Below are the code and all the weights of a small trained network. Each question names an input and a class and asks about switching units off, where a switched-off unit gives its printed mean instead of its output.

import numpy as np


def w(rows, s, z=0):
    codes = np.array(rows[::2]) - 128.0
    scale = np.full(codes.shape[1], s)
    scale[-1] = z or s
    return codes * scale


def norm(h):
    return h / np.sqrt((h * h).mean(-1, keepdims=True) + 1e-5)


def f(y):
    return y / 2 * (1 + np.tanh(0.7978845608 * (y + 0.044715 * y**3)))


def log_softmax(a):
    a = a - a.max(-1, keepdims=True)
    return a - np.log(np.exp(a).sum(-1, keepdims=True))


def net(x, mask):
    res = np.array(x, float).reshape(1, 5) / 4 @ E
    u = 0
    for l in range(3):
        y = f(norm(res) @ A[l][:, :-1].T + A[l][:, -1])
        res = res + np.where(mask[u : u + 7], y, B[l][:, -1]) @ B[l][:, :-1]
        u += 7
    return log_softmax(norm(res)[-1] @ U[:, :-1].T + U[:, -1])


A, B = {}, {}
E = w([
[127,130,132],'x0',
[126,126,130],'x1',
[8,193,160],'x2',
[148,188,59],'x3',
[172,206,213],'x4',
],0.011)
A[0] = w([
[199,162,246,161],'0.n1',
[175,171,75,234],'0.n2',
[71,23,97,77],'0.n3',
[148,153,211,3],'0.n4',
[62,26,95,4],'0.n5',
[149,151,231,63],'0.n6',
[112,124,23,2],'0.n7',
],0.013,0.0029)
B[0] = w([
[234,177,69,254],'0.n1',
[172,86,178,204],'0.n2',
[187,254,42,233],'0.n3',
[128,176,43,166],'0.n4',
[170,201,16,216],'0.n5',
[118,199,69,197],'0.n6',
[163,193,109,184],'0.n7',
],0.0081,0.0054)
A[1] = w([
[166,184,26,213],'1.n1',
[156,137,237,110],'1.n2',
[158,155,118,3],'1.n3',
[179,172,218,37],'1.n4',
[2,172,116,168],'1.n5',
[115,109,125,3],'1.n6',
[42,178,135,157],'1.n7',
],0.0097,0.0048)
B[1] = w([
[156,143,211,248],'1.n1',
[190,156,2,127],'1.n2',
[102,125,124,122],'1.n3',
[144,210,93,130],'1.n4',
[176,52,154,172],'1.n5',
[72,153,109,114],'1.n6',
[171,74,162,160],'1.n7',
],0.009,0.012)
A[2] = w([
[167,156,150,85],'2.n1',
[28,180,160,253],'2.n2',
[227,161,121,158],'2.n3',
[24,141,170,165],'2.n4',
[131,82,4,203],'2.n5',
[109,69,195,86],'2.n6',
[167,140,163,216],'2.n7',
],0.015,0.0051)
B[2] = w([
[71,140,89,158],'2.n1',
[251,24,208,145],'2.n2',
[1,52,120,248],'2.n3',
[185,21,163,136],'2.n4',
[146,208,236,168],'2.n5',
[36,112,91,143],'2.n6',
[39,95,99,194],'2.n7',
],0.0091,0.015)
U = w([
[153,6,154,221],'0',
[157,228,86,108],'1',
[45,93,90,176],'2',
[24,79,105,4],'3',
],0.013,0.0027)

Each question gives the input, the list of numbers given to net, and the class t.
The units are the neurons (one row each of A and B). Each row of codes is followed by its name. A weight is (code - 128) times the scale printed after its matrix; where a second scale follows, it is the last column's (A, B and U).
mask holds one flag per neuron, layer by layer. A switched-off neuron (its flag False) gives its mean, the last column of its row in B, instead of its output. The means were averaged over made-up inputs and are rounded, as every weight is.
A unit's drop is (log p(t) with every unit on - log p(t) with that unit switched off) / (log p(t) with every unit on - log p(t) with every unit switched off).
The circuit of an input: a set's keep is (log p(t) with only the set's units on - log p(t) with every unit switched off) / (log p(t) with every unit on - log p(t) with every unit switched off). Starting from the 12 units with the biggest drops (on a tie, the unit counted first), units are removed one at a time, each time the one whose removal leaves the highest keep (on an exact tie, the one counted first), for as long as the keep stays at least 0.8.
units of the circuit, in order: the units of the circuit, biggest drop first
unit that matters most: the unit with the biggest drop
k most important neurons: the k neurons with the biggest drops, biggest first
top k neurons in layer l: the k neurons of layer l with the biggest drops, biggest first
drop of u: that unit's drop, to one decimal
input [-7,-7,7,7,7], class 0: 4 most important neurons : 2.n2, 0.n3, 0.n5, 0.n7
input [4,-6,4,7,-8], class 1: units of the circuit, in order : 2.n5, 2.n3
input [8,-1,-4,-7,6], class 3: unit that matters most : 2.n3
input [2,5,7,1,-7], class 0: 2 most important neurons : 0.n1, 2.n2
input [-7,-1,6,-4,4], class 0: top 3 neurons in layer 0 : 0.n6, 0.n2, 0.n4
input [-1,-5,3,-5,6], class 1: 3 most important neurons : 0.n1, 0.n6, 1.n5
input [-2,-5,4,-8,8], class 1: units of the circuit, in order : 0.n1, 0.n6
input [-1,-6,2,5,-7], class 1: units of the circuit, in order : 2.n5, 2.n7
input [0,4,-6,2,-8], class 1: 3 most important neurons : 2.n5, 0.n3, 1.n5
input [3,4,5,3,-3], class 0: top 2 neurons in layer 1 : 1.n2, 1.n4
input [1,-4,-4,-6,5], class 3: 3 most important neurons : 2.n3, 0.n3, 0.n5
input [-7,0,8,-8,8], class 0: 2 most important neurons : 2.n2, 0.n3
input [-4,-6,4,8,5], class 3: 2 most important neurons : 0.n3, 2.n5
input [3,-8,-2,4,4], class 2: units of the circuit, in order : 2.n3
input [-4,2,-3,0,-5], class 1: 3 most important neurons : 0.n3, 0.n5, 2.n5
input [4,-7,-4,-2,3], class 2: top 2 neurons in layer 2 : 2.n3, 2.n2
input [-4,8,1,-7,8], class 1: top 2 neurons in layer 0 : 0.n1, 0.n6
input [4,5,-4,-6,2], class 3: top 2 neurons in layer 1 : 1.n5, 1.n7
input [-8,-5,4,-6,7], class 1: top 2 neurons in layer 0 : 0.n1, 0.n6
input [4,-2,-2,1,-7], class 1: most important neuron : 0.n5
input [0,3,3,4,-6], class 1: 2 most important neurons : 0.n5, 0.n3
input [-3,3,6,1,3], class 0: top 3 neurons in layer 2 : 2.n2, 2.n3, 2.n4
input [-6,2,6,4,-8], class 1: drop of 2.n3 : 0.2
input [-4,-1,-2,7,6], class 3: drop of 2.n5 : 0.2
input [8,6,7,-2,-5], class 0: drop of 0.n2 : 0.1
input [-7,-8,-2,6,1], class 2: drop of 2.n5 : 0.0
input [-6,3,-4,-3,8], class 1: most important neuron : 0.n1
